Below are the code and all the weights of a small trained network. Each question names an input and a target symbol and asks about switching units off, where a switched-off unit gives its printed mean instead of its output.

import numpy as np


def w(rows, s, z=0):
    codes = np.array(rows[::2]) - 128.0
    scale = np.full(codes.shape[1], s)
    scale[-1] = z or s
    return codes * scale


def f(y):
    return y / 2 * (1 + np.tanh(0.7978845608 * (y + 0.044715 * y**3)))


def softmax(a):
    e = np.exp(a - a.max(-1, keepdims=True))
    return e / e.sum(-1, keepdims=True)


def log_softmax(a):
    a = a - a.max(-1, keepdims=True)
    return a - np.log(np.exp(a).sum(-1, keepdims=True))


def net(x, mask):
    ids = ['αβδεζλμπστψω'.index(c) for c in x.split()]
    T = len(ids)
    res = E[ids] + P[:T]
    u = 0
    for l in range(2):
        r = res
        for j in range(3):
            rows = slice(4 * j, 4 * j + 4)
            q, k, v = (r @ M[l][rows].T for M in (Q, K, V))
            z = softmax(np.where(np.tri(T) > 0, q @ k.T / 4**0.5, -1e9)) @ v
            o = O[l][rows]
            res = res + np.where(mask[u + j], z, o[:, -1]) @ o[:, :-1]
        u += 3
        y = f(res @ A[l][:, :-1].T + A[l][:, -1])
        res = res + np.where(mask[u : u + 8], y, B[l][:, -1]) @ B[l][:, :-1]
        u += 8
    return log_softmax(res[-1] @ U[:, :-1].T + U[:, -1])


Q, K, V, O, A, B = {}, {}, {}, {}, {}, {}
E = w([
[128,192,43,64,94],'α',
[174,138,225,122,200],'β',
[126,176,170,149,195],'δ',
[124,187,199,66,143],'ε',
[132,187,137,90,224],'ζ',
[225,130,118,114,198],'λ',
[201,1,58,126,45],'μ',
[107,35,180,175,41],'π',
[220,127,174,76,136],'σ',
[182,139,157,167,168],'τ',
[32,37,144,129,166],'ψ',
[59,128,27,108,89],'ω',
],0.009)
P = w([
[143,146,104,176,255],'0',
[125,97,156,70,121],'1',
[122,106,145,83,96],'2',
[122,108,150,78,87],'3',
[127,109,150,76,69],'4',
[127,112,150,64,72],'5',
[135,111,153,62,60],'6',
[132,107,155,53,67],'7',
[139,108,146,60,73],'8',
],0.0059)
Q[0] = w([
[49,129,21,194,47],'0.h0',
[134,33,254,142,126],'0.h0',
[118,43,106,37,135],'0.h0',
[68,51,207,230,102],'0.h0',
[124,77,92,119,30],'0.h1',
[184,150,180,97,209],'0.h1',
[190,66,161,25,73],'0.h1',
[220,61,143,24,53],'0.h1',
[72,66,21,138,63],'0.h2',
[204,192,210,97,191],'0.h2',
[180,31,148,123,85],'0.h2',
[137,82,38,92,71],'0.h2',
],0.008)
K[0] = w([
[103,177,150,41,1],'0.h0',
[74,40,210,230,156],'0.h0',
[46,144,119,152,154],'0.h0',
[77,31,236,163,75],'0.h0',
[191,105,52,97,76],'0.h1',
[130,154,173,221,207],'0.h1',
[218,81,76,197,134],'0.h1',
[239,102,83,197,124],'0.h1',
[109,53,33,163,45],'0.h2',
[178,224,213,82,202],'0.h2',
[211,84,139,162,118],'0.h2',
[179,93,53,123,81],'0.h2',
],0.0094)
V[0] = w([
[199,128,111,201,174],'0.h0',
[64,114,227,230,108],'0.h0',
[128,68,208,120,99],'0.h0',
[204,124,108,204,172],'0.h0',
[160,74,140,55,35],'0.h1',
[126,145,87,45,70],'0.h1',
[159,77,101,146,73],'0.h1',
[80,175,133,254,200],'0.h1',
[118,191,174,119,225],'0.h2',
[114,188,155,158,219],'0.h2',
[121,139,93,226,151],'0.h2',
[99,105,66,185,82],'0.h2',
],0.0069)
O[0] = w([
[191,96,66,228,73,130],'0.h0',
[64,89,233,206,99,84],'0.h0',
[160,97,225,127,153,159],'0.h0',
[188,91,71,217,72,132],'0.h0',
[161,84,164,45,176,229],'0.h1',
[111,124,105,1,163,156],'0.h1',
[146,76,159,74,107,205],'0.h1',
[92,146,115,226,75,4],'0.h1',
[150,179,109,231,138,63],'0.h2',
[144,163,116,225,118,47],'0.h2',
[124,79,74,206,32,70],'0.h2',
[86,42,79,67,79,114],'0.h2',
],0.0053,0.004)
A[0] = w([
[159,211,14,98,208,181],'0.n0',
[176,208,32,103,224,174],'0.n1',
[215,155,195,138,199,251],'0.n2',
[191,73,89,69,73,118],'0.n3',
[85,82,55,65,132,220],'0.n4',
[129,119,7,195,50,127],'0.n5',
[230,86,184,178,135,162],'0.n6',
[125,254,156,171,178,127],'0.n7',
],0.0048,0.0024)
B[0] = w([
[130,227,67,32,52,174],'0.n0',
[150,213,96,49,70,179],'0.n1',
[234,211,219,104,152,219],'0.n2',
[124,116,56,180,201,249],'0.n3',
[46,68,72,106,170,253],'0.n4',
[130,78,1,193,36,132],'0.n5',
[241,109,199,120,49,172],'0.n6',
[188,168,47,168,175,153],'0.n7',
],0.0049,0.0048)
Q[1] = w([
[201,136,149,134,125],'1.h0',
[68,64,132,141,128],'1.h0',
[73,73,137,120,137],'1.h0',
[116,168,80,92,155],'1.h0',
[204,115,156,166,121],'1.h1',
[21,58,91,95,126],'1.h1',
[213,254,136,149,143],'1.h1',
[101,149,87,103,162],'1.h1',
[254,176,155,166,114],'1.h2',
[25,46,105,95,131],'1.h2',
[83,125,93,132,118],'1.h2',
[113,58,106,122,108],'1.h2',
],0.0087)
K[1] = w([
[189,142,55,194,71],'1.h0',
[90,94,218,139,157],'1.h0',
[87,118,243,131,125],'1.h0',
[133,196,111,52,159],'1.h0',
[188,113,140,212,76],'1.h1',
[89,160,215,3,217],'1.h1',
[129,144,13,237,82],'1.h1',
[49,178,55,23,101],'1.h1',
[147,154,42,213,10],'1.h2',
[84,150,197,31,250],'1.h2',
[149,98,157,68,132],'1.h2',
[121,194,168,60,166],'1.h2',
],0.0059)
V[1] = w([
[103,49,149,125,141],'1.h0',
[151,31,143,112,111],'1.h0',
[129,89,109,196,64],'1.h0',
[91,150,153,61,208],'1.h0',
[138,156,83,177,199],'1.h1',
[164,2,138,174,116],'1.h1',
[18,206,127,135,119],'1.h1',
[213,151,194,108,83],'1.h1',
[71,138,211,189,99],'1.h2',
[144,132,166,154,236],'1.h2',
[113,58,142,35,199],'1.h2',
[55,96,96,189,119],'1.h2',
],0.0074)
O[1] = w([
[103,154,175,101,152,126],'1.h0',
[120,193,168,95,137,164],'1.h0',
[65,183,69,143,143,123],'1.h0',
[161,70,199,106,127,116],'1.h0',
[100,50,74,192,165,125],'1.h1',
[70,221,177,179,165,182],'1.h1',
[120,12,151,87,80,38],'1.h1',
[253,238,102,195,68,101],'1.h1',
[117,87,237,198,83,1],'1.h2',
[183,45,160,251,238,85],'1.h2',
[154,139,157,76,173,193],'1.h2',
[22,93,174,141,121,116],'1.h2',
],0.0071,0.0086)
A[1] = w([
[193,104,95,54,80,189],'1.n0',
[196,105,214,6,216,182],'1.n1',
[97,52,89,137,180,167],'1.n2',
[99,190,181,217,49,139],'1.n3',
[220,34,70,115,19,147],'1.n4',
[147,8,140,254,144,253],'1.n5',
[227,159,57,124,144,152],'1.n6',
[184,62,142,17,174,165],'1.n7',
],0.0045,0.003)
B[1] = w([
[139,129,185,109,81,175],'1.n0',
[100,141,87,202,112,251],'1.n1',
[84,127,88,105,193,141],'1.n2',
[153,162,185,189,57,146],'1.n3',
[191,1,148,101,169,159],'1.n4',
[82,44,183,195,194,146],'1.n5',
[224,127,144,121,169,171],'1.n6',
[100,176,135,216,76,217],'1.n7',
],0.0056,0.022)
U = w([
[177,100,114,90,12,157],'α',
[158,125,136,188,160,70],'β',
[78,109,103,168,132,128],'δ',
[186,63,160,148,194,75],'ε',
[128,69,74,144,183,122],'ζ',
[156,176,58,136,63,39],'λ',
[118,181,85,112,255,177],'μ',
[154,171,215,141,18,250],'π',
[229,147,131,140,135,42],'σ',
[101,169,98,158,65,54],'τ',
[75,55,208,149,228,166],'ψ',
[32,115,100,71,58,194],'ω',
],0.0044,0.0023)

Each question gives the input, a string of symbols that net reads in full, and the target symbol t.
The units are the heads (4 rows each of Q, K, V and O) and the neurons (one row each of A and B). Each row of codes is followed by its name. A weight is (code - 128) times the scale printed after its matrix; where a second scale follows, it is the last column's (O, A, B and U).
mask holds one flag per unit, layer by layer, with each layer's heads first. A switched-off unit (its flag False) gives its mean, the last column of its rows in O or B, instead of its output. The means were averaged over made-up inputs and are rounded, as every weight is.
A unit's drop is (log p(t) with every unit on - log p(t) with that unit switched off) / (log p(t) with every unit on - log p(t) with every unit switched off).
most important unit: the unit with the biggest drop
top k neurons: the k neurons with the biggest drops, biggest first
which heads matter: for each layer, one digit per head in row order, 1 if its drop is at least 0.15 and else 0, layers parted by /
drop when u is switched off: that unit's drop, to one decimal
input α λ τ, target α: top 2 neurons => (0.n0 0.n1)
input ε σ ω λ π π π λ ε, target ε: which heads matter => 011 / 111
input ζ δ α ε ψ ω β, target ζ: which heads matter => 111 / 110
input τ ω μ π, target π: which heads matter => 100 / 110
input μ μ π μ π ζ, target μ: which heads matter => 101 / 010
input π α ψ ζ, target π: which heads matter => 111 / 011
input δ λ α ζ β τ α λ, target δ: which heads matter => 111 / 111
input α ζ τ μ μ ζ μ μ, target μ: most important unit => 0.h1
input δ ω δ, target δ: top 2 neurons => (0.n5 1.n5)
input μ τ μ ε, target μ: which heads matter => 101 / 010
input ψ ε ψ μ λ ω, target ω: which heads matter => 101 / 010
input μ ζ λ λ τ δ, target μ: which heads matter => 101 / 011
input ψ ω α ε σ, target ψ: which heads matter => 011 / 011
input ψ λ δ, target ψ: most important unit => 1.h2
input α μ π α ψ σ μ π ζ, target α: top 2 neurons => (0.n0 0.n1)
input β β π λ ψ ζ, target β: which heads matter => 111 / 011
input λ π δ τ, target λ: which heads matter => 111 / 101
input π δ ψ α, target α: which heads matter => 100 / 110
input μ ω ω μ σ π σ λ, target μ: top 2 neurons => (0.n2 0.n5)
input μ σ τ ζ ψ δ σ, target μ: most important unit => 0.h0
input ω τ ε π σ μ π π λ, target ω: drop when 0.h2 is switched off => 0.4
input ε δ α μ ζ σ, target ε: drop when 0.n1 is switched off => 0.0
input δ σ μ ζ δ, target δ: drop when 0.h1 is switched off => 1.3
input σ ε τ μ π λ ε, target σ: drop when 0.h1 is switched off => -0.1
